Below are the code and all the weights of a small trained network. Each question names an input and a target symbol and asks about switching units off, where a switched-off unit gives its printed mean instead of its output.

import numpy as np


def w(rows, s, z=0):
    codes = np.array(rows[::2]) - 128.0
    scale = np.full(codes.shape[1], s)
    scale[-1] = z or s
    return codes * scale


def f(y):
    return np.maximum(y, 0)


def softmax(a):
    e = np.exp(a - a.max(-1, keepdims=True))
    return e / e.sum(-1, keepdims=True)


def log_softmax(a):
    a = a - a.max(-1, keepdims=True)
    return a - np.log(np.exp(a).sum(-1, keepdims=True))


def net(x, mask):
    ids = ['ΓΔΘΩαβεζηλμξπτφψ'.index(c) for c in x.split()]
    T = len(ids)
    res = E[ids] + P[:T]
    u = 0
    for l in range(2):
        q, k, v = (res @ M[l].T for M in (Q, K, V))
        z = softmax(np.where(np.tri(T) > 0, q @ k.T / 3**0.5, -1e9)) @ v
        res = res + np.where(mask[u], z, O[l][:, -1]) @ O[l][:, :-1]
        u += 1
        y = f(res @ A[l][:, :-1].T + A[l][:, -1])
        res = res + np.where(mask[u : u + 16], y, B[l][:, -1]) @ B[l][:, :-1]
        u += 16
    return log_softmax(res[-1] @ U[:, :-1].T + U[:, -1])


Q, K, V, O, A, B = {}, {}, {}, {}, {}, {}
E = w([
[113,164,176,64,104,118,158],'Γ',
[200,203,52,125,181,92,179],'Δ',
[110,127,82,176,225,181,120],'Θ',
[116,165,91,114,91,169,22],'Ω',
[163,185,180,94,191,150,205],'α',
[173,103,195,178,252,115,20],'β',
[215,71,97,202,145,50,93],'ε',
[194,137,129,138,58,56,2],'ζ',
[114,61,131,153,202,179,167],'η',
[58,103,73,142,132,183,115],'λ',
[109,23,154,125,87,144,163],'μ',
[110,123,63,168,145,198,28],'ξ',
[128,25,112,133,31,118,172],'π',
[179,209,85,93,108,59,166],'τ',
[177,210,100,115,235,127,180],'φ',
[159,137,145,98,30,98,13],'ψ',
],0.016)
P = w([
[58,132,176,241,117,22,221],'0',
[147,54,155,104,135,36,110],'1',
[175,124,138,172,66,155,180],'2',
[187,53,35,50,131,91,112],'3',
[254,137,101,137,46,226,176],'4',
[195,85,17,42,116,143,91],'5',
],0.0069)
Q[0] = w([
[107,162,75,166,82,74,124],'0.h0',
[118,167,186,1,126,157,158],'0.h0',
[156,120,125,108,94,115,109],'0.h0',
],0.005)
K[0] = w([
[118,139,39,92,79,77,101],'0.h0',
[80,189,197,86,128,36,166],'0.h0',
[191,171,133,144,2,158,141],'0.h0',
],0.0064)
V[0] = w([
[2,128,68,229,102,123,94],'0.h0',
[152,60,63,124,114,76,54],'0.h0',
[32,175,57,212,82,56,96],'0.h0',
],0.0035)
O[0] = w([
[120,196,253,177,139,79,139,164],'0.h0',
[107,222,205,155,141,61,116,249],'0.h0',
[104,103,239,174,112,46,110,184],'0.h0',
],0.0048,0.0015)
A[0] = w([
[76,14,146,161,112,143,169,84],'0.n0',
[70,139,124,182,109,230,138,91],'0.n1',
[170,149,84,76,92,37,200,194],'0.n2',
[212,138,136,216,93,167,24,83],'0.n3',
[87,104,110,152,193,214,121,168],'0.n4',
[105,211,225,129,171,139,190,23],'0.n5',
[65,80,117,88,195,95,254,59],'0.n6',
[97,100,91,174,160,100,19,157],'0.n7',
[57,184,150,96,79,133,93,101],'0.n8',
[48,172,78,213,138,162,89,252],'0.n9',
[169,112,201,122,114,171,227,117],'0.n10',
[199,168,115,123,83,105,64,80],'0.n11',
[83,169,166,6,122,136,182,210],'0.n12',
[164,78,105,108,86,174,171,39],'0.n13',
[159,107,180,65,147,79,137,127],'0.n14',
[164,117,164,66,53,85,171,126],'0.n15',
],0.008,0.0037)
B[0] = w([
[140,62,160,75,134,133,61,233],'0.n0',
[143,76,173,154,109,106,185,155],'0.n1',
[75,209,153,97,113,163,133,254],'0.n2',
[123,109,121,206,64,110,180,217],'0.n3',
[184,66,113,123,148,133,150,173],'0.n4',
[105,198,184,146,195,80,53,149],'0.n5',
[116,133,187,119,164,83,122,184],'0.n6',
[177,93,87,99,116,42,132,206],'0.n7',
[34,77,161,97,153,111,106,159],'0.n8',
[138,45,130,149,158,54,197,193],'0.n9',
[68,128,93,107,182,109,87,210],'0.n10',
[97,103,93,150,82,126,197,194],'0.n11',
[117,153,1,186,202,228,184,176],'0.n12',
[140,69,153,154,85,130,40,192],'0.n13',
[110,202,44,129,134,130,109,172],'0.n14',
[53,143,113,129,142,121,102,236],'0.n15',
],0.0078,0.0063)
Q[1] = w([
[151,109,250,167,126,140,67],'1.h0',
[156,105,146,99,144,73,32],'1.h0',
[103,131,140,157,98,147,221],'1.h0',
],0.019)
K[1] = w([
[52,119,153,118,177,3,147],'1.h0',
[75,123,234,188,137,127,165],'1.h0',
[164,104,22,52,134,131,61],'1.h0',
],0.014)
V[1] = w([
[66,179,132,82,48,139,90],'1.h0',
[59,7,154,99,146,197,156],'1.h0',
[115,165,151,114,196,173,99],'1.h0',
],0.012)
O[1] = w([
[250,157,159,138,149,100,31,140],'1.h0',
[146,108,234,127,73,183,166,254],'1.h0',
[154,148,99,47,102,17,180,50],'1.h0',
],0.015,0.0056)
A[1] = w([
[14,159,66,118,157,184,181,105],'1.n0',
[129,159,80,36,121,64,177,62],'1.n1',
[75,155,33,125,159,91,122,183],'1.n2',
[143,189,227,92,129,151,193,184],'1.n3',
[137,130,183,68,138,133,232,135],'1.n4',
[160,193,174,51,115,120,227,40],'1.n5',
[12,202,127,178,229,150,131,108],'1.n6',
[60,84,129,208,122,90,113,156],'1.n7',
[192,68,99,178,149,114,180,255],'1.n8',
[113,215,88,141,203,140,88,44],'1.n9',
[110,181,110,172,37,114,93,231],'1.n10',
[138,254,140,133,180,212,100,138],'1.n11',
[163,94,198,71,153,54,127,146],'1.n12',
[169,95,152,163,143,190,34,94],'1.n13',
[152,38,188,130,76,105,86,148],'1.n14',
[174,170,157,123,147,142,36,104],'1.n15',
],0.0081,0.0071)
B[1] = w([
[187,174,111,170,168,61,154,224],'1.n0',
[89,179,234,163,162,172,112,230],'1.n1',
[170,40,143,91,141,150,136,224],'1.n2',
[165,90,68,105,159,165,146,203],'1.n3',
[81,116,103,87,72,109,77,194],'1.n4',
[148,110,42,150,89,130,46,175],'1.n5',
[186,160,151,144,42,144,101,190],'1.n6',
[151,154,115,103,175,160,123,202],'1.n7',
[60,146,152,66,113,141,92,179],'1.n8',
[128,149,112,126,2,153,141,175],'1.n9',
[121,89,155,87,186,142,127,176],'1.n10',
[104,183,150,54,177,125,107,153],'1.n11',
[163,158,117,163,69,137,155,188],'1.n12',
[104,128,147,159,110,49,139,248],'1.n13',
[155,179,95,111,182,152,115,252],'1.n14',
[94,91,105,172,121,74,237,197],'1.n15',
],0.0093,0.024)
U = w([
[180,220,126,83,103,82,95,159],'Γ',
[147,90,54,49,230,98,52,253],'Δ',
[85,130,94,130,98,68,204,154],'Θ',
[97,108,174,147,196,159,1,189],'Ω',
[74,57,205,90,47,61,120,156],'α',
[184,84,59,121,209,87,173,97],'β',
[203,86,41,170,141,128,58,53],'ε',
[115,84,109,191,10,90,73,50],'ζ',
[106,44,70,124,76,102,119,130],'η',
[103,95,158,81,169,184,191,143],'λ',
[194,28,150,107,54,157,58,10],'μ',
[126,166,130,191,82,140,152,38],'ξ',
[214,21,218,148,106,81,174,140],'π',
[175,21,86,121,99,35,98,70],'τ',
[113,88,155,69,231,71,170,154],'φ',
[84,94,124,167,148,22,125,136],'ψ',
],0.0054,0.0056)

Each question gives the input, a string of symbols that net reads in full, and the target symbol t.
The units are the heads (3 rows each of Q, K, V and O) and the neurons (one row each of A and B). Each row of codes is followed by its name. A weight is (code - 128) times the scale printed after its matrix; where a second scale follows, it is the last column's (O, A, B and U).
mask holds one flag per unit, layer by layer, with each layer's heads first. A switched-off unit (its flag False) gives its mean, the last column of its rows in O or B, instead of its output. The means were averaged over made-up inputs and are rounded, as every weight is.
A unit's drop is (log p(t) with every unit on - log p(t) with that unit switched off) / (log p(t) with every unit on - log p(t) with every unit switched off).
most important unit: the unit with the biggest drop
k most important neurons: the k neurons with the biggest drops, biggest first
top k neurons in layer l: the k neurons of layer l with the biggest drops, biggest first
input λ Ω λ π π Ω, target π: most important neuron -> 0.n11
input μ π ψ α π, target μ: 2 most important neurons -> 0.n13, 0.n0
input ξ π π φ ζ λ, target ζ: top 3 neurons in layer 0 -> 0.n3, 0.n11, 0.n10
input π π α α ε Ω, target ε: top 2 neurons in layer 1 -> 1.n6, 1.n0
input ψ Ω π τ ξ, target τ: 2 most important neurons -> 0.n3, 0.n2
input Θ ψ ψ, target ψ: top 2 neurons in layer 0 -> 0.n11, 0.n3
input π α α π π π, target π: 2 most important neurons -> 0.n13, 0.n0
input π Δ α α, target Δ: 2 most important neurons -> 1.n5, 0.n12
input α ξ ε μ Ω μ, target α: top 2 neurons in layer 0 -> 0.n6, 0.n7
input α ψ τ ψ, target τ: 4 most important neurons -> 0.n11, 0.n0, 0.n2, 0.n10
input π α α ψ, target α: 3 most important neurons -> 0.n11, 1.n1, 0.n12
input Ω Ω ζ φ, target Γ: 3 most important neurons -> 1.n1, 1.n9, 1.n6
input μ Δ ψ, target Δ: top 2 neurons in layer 0 -> 0.n11, 0.n3
input α η Γ λ, target Γ: top 2 neurons in layer 1 -> 1.n2, 1.n12
input α π λ Ω ξ π, target α: most important unit -> 0.n13
input τ π λ Ω π, target τ: 2 most important neurons -> 0.n13, 0.n2
input π η ζ μ η Ω, target η: 2 most important neurons -> 1.n4, 1.n5
input Δ μ ε, target μ: top 2 neurons in layer 0 -> 0.n3, 0.n0
input π π π ψ Ω, target ψ: 2 most important neurons -> 1.n15, 1.n13
input ξ λ ψ Γ ε π, target ξ: 2 most important neurons -> 0.n9, 0.n13
input Δ ξ Ω, target ξ: 2 most important neurons -> 1.n6, 0.n9
input λ π Ω Ω α λ, target α: top 2 neurons in layer 0 -> 0.n9, 0.n12
input Δ ξ λ, target ξ: 2 most important neurons -> 1.n6, 0.n7
input β Θ π, target β: top 3 neurons in layer 1 -> 1.n0, 1.n7, 1.n2
input α α α ζ Ω Ω, target Ω: top 3 neurons in layer 0 -> 0.n10, 0.n3, 0.n6
input μ Θ Δ, target Γ: top 3 neurons in layer 0 -> 0.n2, 0.n0, 0.n13
input λ Γ α, target Γ: top 2 neurons in layer 1 -> 1.n1, 1.n15
input ψ α ε, target α: top 2 neurons in layer 1 -> 1.n1, 1.n14
